Here is a tiny trained network, its code and every weight. The questions are about switching its units off for an input and a target symbol, where a switched-off unit gives its printed mean instead of its output.

import numpy as np


def w(rows, s, z=0):
    codes = np.array(rows[::2]) - 128.0
    scale = np.full(codes.shape[1], s)
    scale[-1] = z or s
    return codes * scale


def f(y):
    return np.maximum(y, 0)


def softmax(a):
    e = np.exp(a - a.max(-1, keepdims=True))
    return e / e.sum(-1, keepdims=True)


def log_softmax(a):
    a = a - a.max(-1, keepdims=True)
    return a - np.log(np.exp(a).sum(-1, keepdims=True))


def net(x, mask):
    ids = ['αβγδεζημπστφψω'.index(c) for c in x.split()]
    T = len(ids)
    res = E[ids] + P[:T]
    q, k, v = (res @ M[0].T for M in (Q, K, V))
    z = softmax(np.where(np.tri(T) > 0, q @ k.T / 2**0.5, -1e9)) @ v
    res = res + np.where(mask[0], z, O[0][:, -1]) @ O[0][:, :-1]
    y = f(res @ A[0][:, :-1].T + A[0][:, -1])
    res = res + np.where(mask[1:17], y, B[0][:, -1]) @ B[0][:, :-1]
    return log_softmax(res[-1] @ U[:, :-1].T + U[:, -1])


Q, K, V, O, A, B = {}, {}, {}, {}, {}, {}
E = w([
[208,176,147,71,138],'α',
[124,108,133,111,61],'β',
[188,191,182,85,161],'γ',
[140,130,162,2,101],'δ',
[125,112,136,108,71],'ε',
[132,121,134,128,50],'ζ',
[147,140,97,70,107],'η',
[113,131,159,186,11],'μ',
[135,126,146,104,92],'π',
[109,202,177,110,147],'σ',
[96,218,150,85,151],'τ',
[30,160,112,95,88],'φ',
[161,132,89,50,160],'ψ',
[198,69,147,106,163],'ω',
],0.021)
P = w([
[101,66,171,7,50],'0',
[110,118,151,13,64],'1',
[123,145,139,43,65],'2',
[131,158,129,78,66],'3',
[135,164,118,108,66],'4',
[138,180,111,131,75],'5',
[144,193,103,160,82],'6',
[158,211,89,180,93],'7',
[160,219,83,204,107],'8',
[150,234,75,243,112],'9',
[159,190,103,67,71],'10',
],0.011)
Q[0] = w([
[117,61,59,110,174],'head 1',
[249,179,109,115,2],'head 1',
],0.013)
K[0] = w([
[123,146,224,107,90],'head 1',
[90,135,79,249,225],'head 1',
],0.011)
V[0] = w([
[225,54,43,124,111],'head 1',
[80,136,6,79,148],'head 1',
],0.013)
O[0] = w([
[199,129,42,74,93,2],'head 1',
[41,142,6,127,180,184],'head 1',
],0.017,0.0028)
A[0] = w([
[135,88,116,169,67,64],'neuron 1',
[175,186,141,95,134,20],'neuron 2',
[146,131,46,109,159,253],'neuron 3',
[158,121,123,71,88,198],'neuron 4',
[101,35,84,183,63,124],'neuron 5',
[129,82,182,186,154,49],'neuron 6',
[154,86,118,126,248,209],'neuron 7',
[153,15,161,156,185,79],'neuron 8',
[89,153,175,91,76,107],'neuron 9',
[85,195,83,105,134,136],'neuron 10',
[90,102,115,89,131,101],'neuron 11',
[122,186,165,128,116,214],'neuron 12',
[178,77,97,124,119,35],'neuron 13',
[159,152,182,120,186,62],'neuron 14',
[119,37,125,119,129,20],'neuron 15',
[110,25,145,112,95,89],'neuron 16',
],0.013,0.0058)
B[0] = w([
[109,164,164,47,147,163],'neuron 1',
[1,139,115,108,120,173],'neuron 2',
[161,101,201,115,151,248],'neuron 3',
[147,122,130,200,134,246],'neuron 4',
[151,185,161,14,170,164],'neuron 5',
[66,76,29,68,186,187],'neuron 6',
[45,148,123,81,75,146],'neuron 7',
[65,38,124,100,72,139],'neuron 8',
[177,160,73,180,133,237],'neuron 9',
[139,116,161,118,84,247],'neuron 10',
[179,171,110,166,154,171],'neuron 11',
[123,78,124,152,133,235],'neuron 12',
[14,159,74,95,84,163],'neuron 13',
[174,116,90,127,94,173],'neuron 14',
[151,196,54,93,197,131],'neuron 15',
[153,190,120,173,161,159],'neuron 16',
],0.0085,0.015)
U = w([
[145,122,121,118,85,115],'α',
[165,187,89,19,185,2],'β',
[138,27,99,146,109,62],'γ',
[162,141,89,118,121,210],'δ',
[162,135,87,120,131,139],'ε',
[163,136,125,132,90,112],'ζ',
[177,107,123,80,129,173],'η',
[168,74,254,148,58,101],'μ',
[166,82,174,164,70,165],'π',
[123,67,134,131,169,162],'σ',
[96,153,163,108,198,104],'τ',
[55,182,70,97,53,5],'φ',
[132,118,192,17,154,226],'ψ',
[101,80,105,90,3,128],'ω',
],0.0081,0.006)

Each question gives the input, a string of symbols that net reads in full, and the target symbol t.
The units are the heads (2 rows each of Q, K, V and O) and the neurons (one row each of A and B). Each row of codes is followed by its name. A weight is (code - 128) times the scale printed after its matrix; where a second scale follows, it is the last column's (O, A, B and U).
mask holds one flag per unit, heads first, then neurons. A switched-off unit (its flag False) gives its mean, the last column of its rows in O or B, instead of its output. The means were averaged over made-up inputs and are rounded, as every weight is.
A unit's drop is (log p(t) with every unit on - log p(t) with that unit switched off) / (log p(t) with every unit on - log p(t) with every unit switched off).
The circuit of an input: a set's keep is (log p(t) with only the set's units on - log p(t) with every unit switched off) / (log p(t) with every unit on - log p(t) with every unit switched off). Starting from the 12 units with the biggest drops (on a tie, the unit counted first), units are removed one at a time, each time the one whose removal leaves the highest keep (on an exact tie, the one counted first), for as long as the keep stays at least 0.8.
units of the circuit, in order: the units of the circuit, biggest drop first
k most important neurons: the k neurons with the biggest drops, biggest first
drop of u: that unit's drop, to one decimal
input μ φ ψ ζ η δ φ μ η τ μ, target σ: units of the circuit, in order	head 1; neuron 6
input δ ω δ η φ ψ α, target ψ: 2 most important neurons	neuron 3; neuron 9
input ε δ μ ψ β, target ψ: 3 most important neurons	neuron 3; neuron 5; neuron 9
input ψ γ σ ψ τ, target ψ: units of the circuit, in order	head 1; neuron 3; neuron 10; neuron 9
input τ ε σ μ, target σ: 2 most important neurons	neuron 6; neuron 12
input ζ μ γ η ω φ σ τ δ, target σ: units of the circuit, in order	head 1; neuron 6; neuron 12; neuron 5
input β μ ψ η ω η τ φ μ, target τ: units of the circuit, in order	head 1
input π β ψ ω γ σ ψ μ, target ψ: 4 most important neurons	neuron 5; neuron 3; neuron 9; neuron 10
input β ω ω ω ω β δ η β μ β, target π: 3 most important neurons	neuron 9; neuron 3; neuron 6
input τ φ η β ω α, target φ: 3 most important neurons	neuron 2; neuron 13; neuron 10
input η η ω β ω ψ, target ω: 2 most important neurons	neuron 13; neuron 2
input α δ η ω ε δ τ δ μ σ ζ, target σ: units of the circuit, in order	neuron 6; head 1
input φ η η η γ μ σ ζ ω α η, target ω: units of the circuit, in order	head 1; neuron 13
input ζ η π η ζ ψ ζ, target ψ: units of the circuit, in order	neuron 3; head 1; neuron 5; neuron 9
input β δ φ β, target φ: units of the circuit, in order	head 1
input γ β φ α ζ μ β μ π σ, target σ: units of the circuit, in order	head 1; neuron 6; neuron 12
input μ μ σ π β ζ η ζ ω β δ, target ω: 2 most important neurons	neuron 2; neuron 13
input ψ μ γ σ β, target γ: 2 most important neurons	neuron 6; neuron 8
input α τ ω μ, target φ: 2 most important neurons	neuron 13; neuron 3
input α τ τ ψ ω δ τ σ ω α, target ω: 3 most important neurons	neuron 2; neuron 13; neuron 9
input μ γ ζ σ τ γ, target σ: most important neuron	neuron 6
input μ η ε σ α, target γ: 2 most important neurons	neuron 6; neuron 14
input β τ τ φ α β ψ, target ψ: 2 most important neurons	neuron 3; neuron 9
input φ β β β β π π ψ σ, target ψ: drop of neuron 10	0.4
input τ ψ σ η φ ζ δ μ φ ζ, target τ: drop of head 1	0.7
input β β ω, target ω: drop of neuron 16	-0.1
input ψ ψ β ω η, target ω: drop of head 1	1.2
